The symbols move the items like this.
Zis % Mev
Zis @ Tib
Zis ^ Kir
Zis & Lik
Zis § Zek
Zis ~ Zus
Zis + Nir
Nud ^ Gid
Nud & Lov
Nud § Zel
Nud ~ Gef
Nud + Tol
Ral % Zal
Ral @ Pok
Ral ^ Fom
Ral & Zag
Ral § Gad
Ral ~ Bas
Ral + Mag
Sim % Tov
Sim @ Let
Sim ^ Zus
Sim & Zim
Sim § Deg
Sim ~ Kir
Sim + Gom
Kat % Rek
Kat @ Mub
Kat ^ Gef
Kat & Vav
Kat § Sut
Kat ~ Gid
Kat + Nor
Kel % Vur
Kel @ Kiz
Kel ^ Pil
Kel & Sos
Kel § Vam
Kel ~ Sav
Kel + Dad
Rig % Sed
Rig @ Sos
Rig ^ Puf
Rig & Kiz
Rig § Dus
Rig ~ Gif
Rig + Vaf
Fom % Fep
Fom @ Vav
Fom ^ Ral
Fom & Mub
Fom § Rak
Fom ~ Gir
Fom + Vor
Gif % Dez
Gif @ Nek
Gif ^ Moz
Gif & Sib
Gif § Zet
Gif ~ Rig
Gif + Tev
Dok % Raf
Dok @ Duk
Dok ^ Sib
Dok & Moz
Dok § Tis
Dok ~ Zes
Dok + Tav
Bas @ Lov
Bas ^ Gir
Bas § Tav
Bas ~ Ral
Bas + Tis
Gir % Val
Gir @ Luk
Gir ^ Bas
Gir & Ran
Gir § Beg
Gir ~ Fom
Gir + Sop
Vaz % Gam
Vaz @ Tav
Vaz ^ Sep
Vaz & Zel
Vaz § Lov
Vaz ~ Rad
Vaz + Duk
Nav % Rog
Nav @ Tis
Nav ^ Zem
Nav & Tol
Nav § Duk
Nav ~ Muk
Nav + Lov
Zer % Vob
Zer @ Guk
Zer ^ Feb
Zer & Zaf
Zer § Vom
Puf % Vom
Puf @ Tid
Puf ^ Rig
Puf & Zes
Puf § Vob
Puf ~ Moz
Puf + Tet
Val % Gir
Val @ Fut
Val § Vud
Val ~ Fep
Val + Gog
Met % Sav
Met @ Kud
Met ^ Zab
Met & Gom
Met § Zut
Met ~ Vur
Met + Zim
Tok % Vaf
Tok @ Kir
Tok ^ Tib
Tok & Luv
Tok § Fon
Tok ~ Let
Tok + Sed
Dad % Bab
Dad @ Rak
Dad ^ Rad
Dad & Sut
Dad § Vav
Dad ~ Sep
Dad + Kel
Zon % Vor
Zon @ Kem
Zon ^ Zaf
Zon & Feb
Zon § Pud
Zon ~ Gog
Zon + Fep
Lov % Fem
Lov @ Bas
Lov ^ Luk
Lov & Nud
Lov § Vaz
Lov ~ Pok
Lov + Nav
Foz @ Zel
Foz ^ Tev
Foz & Tav
Foz ~ Tet
Foz + Moz
Rek % Kat
Rek @ Fon
Rek ^ Zek
Rek & Fuz
Rek § Kir
Rek ~ Deg
Rek + Paf
Sep % Zim
Sep @ Beg
Sep ^ Vaz
Sep & Tov
Sep § Luk
Sep ~ Dad
Sep + Sav
Bom % Pok
Bom @ Zal
Bom ^ Fuz
Bom & Zek
Bom § Lik
Bom ~ Fem
Bom + Non
Vur % Kel
Vur @ Pud
Vur ^ Zov
Vur & Ler
Vur § Kem
Vur ~ Met
Vur + Bab
Zaf % Mag
Zaf @ Non
Zaf ^ Zon
Zaf & Zer
Zaf § Mov
Zaf ~ Mul
Zaf + Zal
Mov % Zes
Mov @ Zov
Mov ^ Pud
Mov & Vom
Mov § Zaf
Mov ~ Raf
Mov + Dib
Dur % Lum
Dur @ Zet
Dur ^ Tol
Dur & Zem
Dur § Nek
Dur ~ Nor
Dur + Gid
Luk % Fut
Luk @ Gir
Luk ^ Lov
Luk & Gid
Luk § Sep
Luk ~ Vav
Luk + Zem
Paf % Nor
Paf @ Feb
Paf ^ Guk
Paf & Kem
Paf § Ler
Paf ~ Lum
Paf + Rek
Dus % Feb
Dus @ Nor
Dus ^ Vob
Dus & Vor
Dus § Rig
Dus ~ Zet
Dus + Mub
Lum % Dur
Lum @ Veg
Lum ^ Nub
Lum & Zut
Lum § Gom
Lum ~ Paf
Lum + Deg
Fon % Mub
Fon @ Rek
Fon & Fep
Fon § Tok
Fon + Feb
Gam % Vaz
Gam @ Kuf
Gam ^ Zim
Gam & Zus
Gam § Fem
Gam ~ Lik
Gam + Zab
Mul % Tis
Mul @ Rog
Mul ^ Gog
Mul § Raf
Mul ~ Zaf
Vam % Kem
Vam @ Vor
Vam ^ Muk
Vam & Nor
Vam § Kel
Vam ~ Zem
Vam + Vav
Sop % Gog
Sop @ Zem
Sop ^ Tis
Sop & Zet
Sop § Sib
Sop ~ Vor
Sop + Gir
Kuf % Tav
Kuf @ Gam
Kuf ^ Vud
Kuf ~ Dib
Kuf + Raf
Dez % Gif
Dez @ Gom
Dez ^ Sif
Dez & Kud
Dez § Veg
Dez ~ Sed
Dez + Let
Dib % Gad
Dib @ Lik
Dib ^ Luv
Dib & Tib
Dib § Zal
Dib ~ Kuf
Dib + Mov
Zut % Zem
Zut @ Gog
Zut ^ Rog
Zut & Lum
Zut § Met
Zut ~ Kem
Zut + Fut
Fut % Luk
Fut @ Val
Fut ^ Fem
Fut & Deg
Fut § Zim
Fut ~ Fuz
Fut + Zut
Fuz % Vav
Fuz @ Fep
Fuz ^ Bom
Fuz & Rek
Fuz § Bab
Fuz ~ Fut
Fuz + Kem
Sif % Moz
Sif @ Fim
Sif ^ Dez
Sif & Raf
Sif ~ Vom
Veg % Zet
Veg @ Lum
Veg & Gog
Veg § Dez
Veg ~ Feb
Zek % Gef
Zek ^ Rek
Zek & Bom
Zek § Zis
Zek + Guk
Feb % Dus
Feb @ Paf
Feb ^ Zer
Feb & Zon
Feb § Sed
Feb ~ Veg
Feb + Fon
Rak % Luv
Rak @ Dad
Rak ^ Gad
Rak & Vaf
Rak § Fom
Rak ~ Beg
Rak + Kiz
Vob % Zer
Vob @ Reb
Vob ^ Dus
Vob & Mag
Vob § Puf
Vob ~ Mal
Vob + Zag
Gef % Zek
Gef @ Zag
Gef ^ Kat
Gef & Pok
Gef § Mev
Gef ~ Nud
Gef + Reb
Beg % Vud
Beg @ Sep
Beg ^ Tav
Beg & Tev
Beg § Gir
Beg ~ Rak
Beg + Sib
Nir % Tid
Nir @ Vom
Nir ^ Ler
Nir & Zov
Nir § Guk
Nir ~ Fim
Nir + Zis
Mev % Zis
Mev @ Tet
Mev ^ Sut
Mev & Rad
Mev § Gef
Mev ~ Zel
Mev + Tid
Sib % Kud
Sib @ Sav
Sib ^ Dok
Sib & Gif
Sib § Sop
Sib ~ Kiz
Sib + Beg
Gog % Sop
Gog @ Zut
Gog ^ Mul
Gog & Veg
Gog § Kud
Gog ~ Zon
Gog + Val
Fep % Fom
Fep @ Fuz
Fep ^ Zal
Fep & Fon
Fep § Luv
Fep ~ Val
Fep + Zon
Muk % Non
Muk @ Mag
Muk ^ Vam
Muk & Reb
Muk § Pil
Muk ~ Nav
Muk + Pok
Moz % Sif
Moz @ Gan
Moz ^ Gif
Moz & Dok
Moz § Mal
Moz ~ Puf
Moz + Foz
Vud % Beg
Vud @ Zim
Vud ^ Kuf
Vud & Let
Vud § Val
Vud ~ Luv
Vud + Kud
Lik % Rad
Lik @ Dib
Lik ^ Bab
Lik & Zis
Lik § Bom
Lik ~ Gam
Lik + Zov
Sos % Ler
Sos @ Rig
Sos ^ Tid
Sos & Kel
Sos § Nor
Sos ~ Nek
Sos + Sut
Reb % Guk
Reb @ Vob
Reb ^ Nor
Reb & Muk
Reb § Tid
Reb ~ Tol
Reb + Gef
Nub % Tol
Nub ^ Lum
Nub & Rog
Nub § Fim
Nub ~ Guk
Gid % Deg
Gid @ Ran
Gid ^ Nud
Gid & Luk
Gid § Tov
Gid ~ Kat
Gid + Dur
Tid % Nir
Tid @ Puf
Tid ^ Sos
Tid & Pil
Tid § Reb
Tid ~ Gan
Tid + Mev
Tol % Nub
Tol @ Mal
Tol ^ Dur
Tol & Nav
Tol § Gan
Tol ~ Reb
Tol + Nud
Zus % Zel
Zus ^ Sim
Zus & Gam
Zus ~ Zis
Zus + Fim
Gad % Dib
Gad @ Rad
Gad ^ Rak
Gad & Tet
Gad § Ral
Gad ~ Tav
Gad + Zes
Zem % Zut
Zem @ Sop
Zem ^ Nav
Zem & Dur
Zem § Sav
Zem ~ Vam
Zem + Luk
Zal % Ral
Zal @ Bom
Zal ^ Fep
Zal § Dib
Zal + Zaf
Tov % Sim
Tov @ Tev
Tov ^ Zel
Tov & Sep
Tov § Gid
Tov ~ Sut
Tov + Nek
Vom % Puf
Vom @ Nir
Vom ^ Sed
Vom & Mov
Vom § Zer
Vom ~ Sif
Vom + Tib
Rad % Lik
Rad @ Gad
Rad ^ Dad
Rad & Mev
Rad § Pok
Rad ~ Vaz
Rad + Pil
Raf % Dok
Raf @ Zab
Raf ^ Kud
Raf & Sif
Raf § Mul
Raf ~ Mov
Raf + Kuf
Mub % Fon
Mub @ Kat
Mub ^ Zag
Mub & Fom
Mub § Vaf
Mub ~ Ran
Mub + Dus
Pil % Zov
Pil @ Zes
Pil ^ Kel
Pil & Tid
Pil § Muk
Pil ~ Duk
Pil + Rad
Zes % Mov
Zes @ Pil
Zes ^ Kiz
Zes & Puf
Zes § Mag
Zes ~ Dok
Zes + Gad
Pok % Bom
Pok @ Ral
Pok ^ Vav
Pok & Gef
Pok § Rad
Pok ~ Lov
Pok + Muk
Zag @ Gef
Zag ^ Mub
Zag & Ral
Zag § Tet
Zag + Vob
Ler % Sos
Ler @ Sed
Ler ^ Nir
Ler & Vur
Ler § Paf
Ler ~ Gom
Ler + Kir
Tav % Kuf
Tav @ Vaz
Tav ^ Beg
Tav & Foz
Tav § Bas
Tav ~ Gad
Tav + Dok
Sed % Rig
Sed @ Ler
Sed ^ Vom
Sed & Pud
Sed § Feb
Sed ~ Dez
Sed + Tok
Fim % Gan
Fim @ Sif
Fim ^ Gom
Fim & Zab
Fim § Nub
Fim ~ Nir
Fim + Zus
Sav % Met
Sav @ Sib
Sav ^ Duk
Sav & Nek
Sav § Zem
Sav ~ Kel
Sav + Sep
Tis % Mul
Tis @ Nav
Tis ^ Sop
Tis & Mal
Tis § Dok
Tis ~ Mag
Tis + Bas
Bab % Dad
Bab @ Luv
Bab ^ Lik
Bab & Kir
Bab § Fuz
Bab ~ Zim
Bab + Vur
Kir % Sut
Kir @ Tok
Kir ^ Zis
Kir & Bab
Kir § Rek
Kir ~ Sim
Kir + Ler
Tev % Let
Tev @ Tov
Tev ^ Foz
Tev & Beg
Tev § Ran
Tev ~ Vaf
Tev + Gif
Kem % Vam
Kem @ Zon
Kem ^ Non
Kem & Paf
Kem § Vur
Kem ~ Zut
Kem + Fuz
Pud % Kiz
Pud @ Vur
Pud ^ Mov
Pud & Sed
Pud § Zon
Pud ~ Kud
Pud + Luv
Let % Tev
Let @ Sim
Let & Vud
Let ~ Tok
Let + Dez
Mag % Zaf
Mag @ Muk
Mag ^ Vor
Mag & Vob
Mag § Zes
Mag ~ Tis
Mag + Ral
Non % Muk
Non @ Zaf
Non ^ Kem
Non & Guk
Non § Zov
Non ~ Rog
Non + Bom
Zim % Sep
Zim @ Vud
Zim ^ Gam
Zim & Sim
Zim § Fut
Zim ~ Bab
Zim + Met
Ran @ Gid
Ran & Gir
Ran § Tev
Ran ~ Mub
Ran + Zet
Vor % Zon
Vor @ Vam
Vor ^ Mag
Vor & Dus
Vor § Kiz
Vor ~ Sop
Vor + Fom
Guk % Reb
Guk @ Zer
Guk ^ Paf
Guk & Non
Guk § Nir
Guk ~ Nub
Guk + Zek
Gom % Nek
Gom @ Dez
Gom ^ Fim
Gom & Met
Gom § Lum
Gom ~ Ler
Gom + Sim
Duk % Zab
Duk @ Dok
Duk ^ Sav
Duk & Gan
Duk § Nav
Duk ~ Pil
Duk + Vaz
Fem % Lov
Fem ^ Fut
Fem § Gam
Fem ~ Bom
Fem + Rog
Sut % Kir
Sut @ Vaf
Sut ^ Mev
Sut & Dad
Sut § Kat
Sut ~ Tov
Sut + Sos
Vaf % Tok
Vaf @ Sut
Vaf ^ Tet
Vaf & Rak
Vaf § Mub
Vaf ~ Tev
Vaf + Rig
Nor % Paf
Nor @ Dus
Nor ^ Reb
Nor & Vam
Nor § Sos
Nor ~ Dur
Nor + Kat
Vav % Fuz
Vav @ Fom
Vav ^ Pok
Vav & Kat
Vav § Dad
Vav ~ Luk
Vav + Vam
Gan % Fim
Gan @ Moz
Gan ^ Nek
Gan & Duk
Gan § Tol
Gan ~ Tid
Gan + Zel
Mal @ Tol
Mal ^ Zet
Mal & Tis
Mal § Moz
Mal ~ Vob
Zel % Zus
Zel @ Foz
Zel ^ Tov
Zel & Vaz
Zel § Nud
Zel ~ Mev
Zel + Gan
Rog % Nav
Rog @ Mul
Rog ^ Zut
Rog & Nub
Rog § Zab
Rog ~ Non
Rog + Fem
Luv % Rak
Luv @ Bab
Luv ^ Dib
Luv & Tok
Luv § Fep
Luv ~ Vud
Luv + Pud
Deg % Gid
Deg & Fut
Deg § Sim
Deg ~ Rek
Deg + Lum
Kiz % Pud
Kiz @ Kel
Kiz ^ Zes
Kiz & Rig
Kiz § Vor
Kiz ~ Sib
Kiz + Rak
Tet % Tib
Tet @ Mev
Tet ^ Vaf
Tet & Gad
Tet § Zag
Tet ~ Foz
Tet + Puf
Zet % Veg
Zet @ Dur
Zet ^ Mal
Zet & Sop
Zet § Gif
Zet ~ Dus
Zet + Ran
Zab % Duk
Zab @ Raf
Zab ^ Met
Zab & Fim
Zab § Rog
Zab ~ Zov
Zab + Gam
Zov % Pil
Zov @ Mov
Zov ^ Vur
Zov & Nir
Zov § Non
Zov ~ Zab
Zov + Lik
Kud % Sib
Kud @ Met
Kud ^ Raf
Kud & Dez
Kud § Gog
Kud ~ Pud
Kud + Vud
Nek % Gom
Nek @ Gif
Nek ^ Gan
Nek & Sav
Nek § Dur
Nek ~ Sos
Nek + Tov
Tib % Tet
Tib @ Zis
Tib ^ Tok
Tib & Dib
Tib + Vom

The rows follow the links: the fewer symbols apart two items are, the more alike their rows tend to be.

Each row is also shifted at random along 6 hidden directions that mean nothing.

Each row, then its item:
12 4 -14 30 -11 10 12 6 6 8 -21 2 -5 -13 -16 0 -8 -11 7 24 28 2 18 8 9 -4 -15 8 11 -5 10 11 -1 7 -17 6 10 0 -> Zab
-43 -9 -1 -17 -7 -14 12 6 1 -9 15 -10 15 -23 -29 12 -22 15 -9 -18 3 -9 8 11 27 32 30 -6 5 -23 -16 -3 8 -14 5 2 7 -10 -> Kuf
-8 -11 2 -37 -19 -31 5 1 -3 -7 40 -13 -10 -32 4 -3 -24 -3 4 9 -7 -11 2 -1 6 26 48 2 -2 -15 1 -17 21 -6 4 1 13 10 -> Mag
9 -4 4 -3 -1 2 0 3 6 4 -19 -7 -7 -6 24 25 10 -3 10 -7 -21 -5 0 -13 14 12 8 -6 12 8 -13 -6 5 -7 15 -9 -10 5 -> Mub
19 -14 14 -8 -11 9 -10 11 4 4 0 -9 3 -6 11 5 -11 -7 14 -3 5 -4 8 -2 3 10 6 7 13 17 13 -13 -7 -11 11 17 11 -3 -> Sop
37 5 3 -9 2 -13 -7 -10 -16 -8 17 4 6 2 1 -1 8 7 -6 8 -12 -8 -8 0 -4 -11 6 0 -4 -2 6 3 4 5 -9 -4 -3 12 -> Tid
-19 5 0 -15 1 -20 0 -8 -3 -6 6 7 -1 -4 -1 6 -10 3 -5 2 -11 -13 -7 4 0 1 16 -8 5 -15 -1 5 16 -2 -7 -5 1 10 -> Mev
23 7 -4 11 1 -6 -5 9 2 11 2 -15 3 5 5 12 15 1 4 0 -19 11 -10 -4 18 1 -1 2 -6 1 -4 5 -9 2 11 -6 -10 -6 -> Dib
46 -5 19 -25 3 -8 -27 10 -4 7 33 -17 12 10 -4 9 -48 3 4 4 20 -4 19 9 -13 18 2 3 10 12 20 0 1 0 15 23 13 -17 -> Gir
-6 -11 12 8 1 32 5 -10 2 -9 -11 17 16 16 -15 1 -10 4 -8 -17 27 -7 17 6 -14 -9 -19 -6 8 10 2 -1 -3 -6 -4 9 6 -4 -> Dur
12 0 -1 -10 -4 4 -18 -1 -3 1 1 -1 16 -3 2 22 -17 0 -1 -2 9 -7 18 1 -3 8 -5 -10 8 18 4 20 8 4 6 12 0 -3 -> Rek
-4 -2 17 18 14 17 0 2 10 0 -10 -1 13 20 -11 10 10 12 -1 -24 -7 6 -7 1 8 -1 -13 0 3 -7 -7 -8 -19 -13 7 -4 -5 -20 -> Beg
10 -9 -1 11 -3 12 -3 1 -9 7 -8 -8 7 -11 3 18 3 12 6 7 10 -6 21 1 12 -3 -11 5 9 15 -1 -3 -6 3 4 9 0 3 -> Sed
23 -10 10 -27 -13 6 -10 -5 -12 -16 14 5 24 4 5 14 4 11 -8 -26 -23 -14 -11 -6 3 1 23 -13 -4 15 -3 1 7 -14 7 7 -5 6 -> Reb
5 -11 3 -4 -23 6 -7 0 10 -13 3 -5 31 -29 -4 24 -2 15 4 -9 -6 -15 14 0 30 12 12 -3 1 1 2 8 8 -10 -1 7 5 -6 -> Vur
-8 -12 6 -14 -28 8 5 0 7 -10 -3 1 10 -9 13 12 6 -14 7 -8 -15 -11 -11 -6 11 6 24 -6 2 10 6 0 9 -14 2 3 5 1 -> Muk
6 10 11 -23 30 -21 -33 -2 -28 4 48 -10 11 34 -6 -17 -17 18 -18 4 6 12 -1 7 -26 -11 -14 3 -16 12 11 1 -10 16 7 14 -5 -6 -> Tok
-25 -13 1 25 -5 20 26 -8 14 -3 2 0 -3 -8 -12 4 -2 4 -2 -5 13 -1 16 1 6 7 0 -3 3 -11 -11 -19 1 -11 2 -19 13 -6 -> Vor
-39 -9 5 -1 2 16 10 -2 -6 5 -11 5 -13 1 -3 -13 -12 -10 5 5 29 -3 15 4 -17 -2 -5 3 16 7 5 -16 -2 -2 -2 9 12 5 -> Zet
-43 -6 8 -2 4 -7 21 -6 -2 -12 19 3 3 0 -24 -17 -2 15 -11 -14 2 4 -11 7 5 7 17 3 -6 -27 -6 -22 -4 -13 -7 -8 8 -4 -> Dok
2 -8 25 -22 -3 -6 -22 4 -12 2 32 -12 13 12 12 -6 -6 7 9 9 -5 -4 -9 0 -9 -5 10 9 0 18 26 -11 -7 -5 9 20 9 -4 -> Kiz
-16 4 -1 -7 0 0 -9 -4 -21 0 8 3 12 14 0 -10 2 -1 -7 8 8 1 -3 5 -15 -18 -7 0 -4 21 18 7 -5 9 -9 18 -1 10 -> Nir
0 0 5 -9 3 -7 0 4 -8 3 -21 -4 -1 1 6 12 6 7 5 -10 -15 -4 -9 -1 11 3 10 -3 14 0 -9 -6 -2 -11 6 3 -10 5 -> Foz
9 3 3 9 14 7 6 -13 9 -15 29 12 19 31 -26 0 1 10 -26 -26 -9 7 -14 0 -8 -2 -4 -12 -20 -17 -11 3 -1 -4 1 -22 -4 -15 -> Pok
16 3 8 6 -4 12 -18 15 -4 8 -13 -5 22 18 -5 17 3 -7 1 -14 0 3 -7 5 6 -7 -14 -2 8 19 15 24 -15 -4 2 24 -5 -11 -> Gam
39 2 3 -23 -6 -25 -25 4 -7 2 27 -9 9 -17 1 -18 -26 2 10 23 12 -5 5 6 -8 4 3 12 -4 4 27 12 4 13 -7 23 11 -2 -> Met
-3 0 8 5 -3 -1 -3 7 1 12 -10 -5 -18 -7 14 -12 -1 -13 20 21 9 3 2 -1 0 -5 -3 16 15 1 18 -13 -8 -1 -3 9 10 0 -> Sib
64 -3 0 40 -6 21 7 -1 21 3 -24 3 6 -15 -11 22 -2 6 11 11 16 -7 26 3 19 2 -22 6 17 -10 1 6 -1 1 -11 -8 9 -10 -> Sav
-11 -1 3 -1 -3 -1 4 -8 -12 -1 -9 8 -1 2 -8 -8 -5 -3 1 8 13 -8 2 8 -13 -10 2 -1 13 -4 10 -1 5 0 -17 11 8 9 -> Gan
15 10 4 18 -11 15 -4 8 -2 23 -60 1 -16 10 23 16 9 -32 23 19 4 -5 -5 -5 1 -18 -19 4 30 20 16 15 -4 1 -7 18 -6 12 -> Zel
4 1 13 22 16 12 6 -3 -9 -1 12 2 4 38 -5 -14 27 5 -6 -6 -8 14 -24 -2 -8 -22 -11 5 -15 6 5 -14 -22 -4 0 -7 -6 -3 -> Zes
14 1 20 10 19 11 -10 -3 -8 4 -6 -1 13 32 4 11 15 18 -4 -15 -12 2 -4 -2 -2 -12 -19 -2 1 14 -6 -6 -14 -4 9 -4 -13 -7 -> Vaf
16 9 2 18 16 -11 9 -4 3 3 12 -4 -7 9 -22 -4 -5 12 -11 0 1 9 -2 7 3 5 0 1 -2 -31 -12 -10 -2 -1 0 -16 -1 -12 -> Tav

From each start, follow one symbol. Which item do you reach?
Answers are names.
new walk
-22 -7 7 9 2 29 5 -14 0 -13 -3 21 13 19 -3 -3 13 7 -11 -18 4 -4 4 -1 -14 -14 -13 -7 -5 12 -3 -5 -5 -5 -6 -3 -2 1
@ -> Dus
new walk
3 -9 14 -16 -1 -1 -5 3 -9 -5 -11 1 4 -7 8 3 10 11 10 -9 -10 -5 -1 0 7 0 11 6 9 10 -1 -14 -7 -12 4 10 0 5
@ -> Nek
new walk
-25 -10 -4 -15 -29 7 -3 2 9 -3 6 -5 12 -23 7 5 -19 -13 11 6 13 -11 16 -2 2 13 10 2 5 14 15 11 11 1 2 17 16 2
& -> Paf
new walk
20 -1 5 16 5 7 -6 -2 -9 12 -16 -3 -14 5 19 4 14 1 14 21 0 1 4 -9 0 -13 -15 9 12 14 7 -11 -9 6 1 1 -2 12
+ -> Vaf
new walk
12 6 4 11 1 -8 3 -3 7 -1 -2 0 1 9 0 9 8 -4 0 1 -16 -2 -14 -4 5 -4 0 0 1 -12 0 10 3 -3 -6 -14 -2 -3
@ -> Gad
new walk
43 18 -10 23 27 -5 4 -19 6 6 10 8 -26 14 -6 -9 -10 -2 -14 23 15 8 13 -1 -27 -10 -27 -5 -4 -18 -10 4 5 20 -10 -34 -2 2
% -> Rek
new walk
-9 -14 3 3 -11 12 8 9 -11 -3 -11 -6 19 -15 -22 21 -12 15 -1 -11 20 -14 24 8 23 14 6 -2 18 5 -6 -5 -2 -12 5 21 7 -1
~ -> Vom
new walk
-26 -6 2 -19 -7 -3 -8 10 7 -2 6 -9 4 -4 15 6 2 -5 6 -15 -18 1 -11 -11 10 16 13 1 -5 12 -3 -2 -1 -8 18 6 -5 -5
& -> Fon
new walk
10 -1 15 -4 -2 0 -11 -9 4 -11 20 3 18 7 -1 -3 1 12 -2 2 -6 -3 -3 -2 -4 -11 0 2 -8 -3 11 -2 -2 1 -5 -1 4 -7
^ -> Pil
new walk
-5 7 -12 -1 8 -15 2 0 -18 9 9 -5 -16 -4 10 -16 13 0 0 19 -3 7 -7 -2 -1 -9 1 8 -7 3 0 -7 -1 12 -4 0 -3 17
@ -> Nir
new walk
5 -2 10 4 10 2 4 -4 11 -6 24 -6 9 11 -8 7 -4 15 -12 -19 -9 1 -2 -5 3 13 4 -3 -9 -11 -14 -11 0 -6 12 -16 -3 -14
% -> Fep
new walk
21 8 11 -4 21 -22 -12 -5 0 -2 36 -9 -2 11 -3 -4 -5 18 -6 4 -14 5 -7 -1 -2 3 1 4 -12 -20 -6 -8 1 5 7 -19 -3 -8
% -> Luv
new walk
-24 -6 9 1 8 6 6 -7 -17 -1 5 2 1 14 -6 -7 10 9 -9 -1 0 -1 -5 2 -4 -13 4 2 4 4 -3 -16 -6 -5 0 4 -1 7
~ -> Moz
new walk
-14 -7 -6 14 7 0 20 -1 6 -15 9 1 9 -6 -25 -7 23 25 -13 -23 -12 11 -9 0 22 7 9 0 -21 -24 -24 -13 -11 -8 0 -13 -5 -7
^ -> Kud
new walk
-21 -8 -9 8 -11 16 20 10 6 0 -11 -1 2 -12 -7 -1 9 -5 3 -16 6 3 -1 -1 15 10 7 1 -3 0 -9 -10 -7 -10 4 4 2 -2
% -> Tis
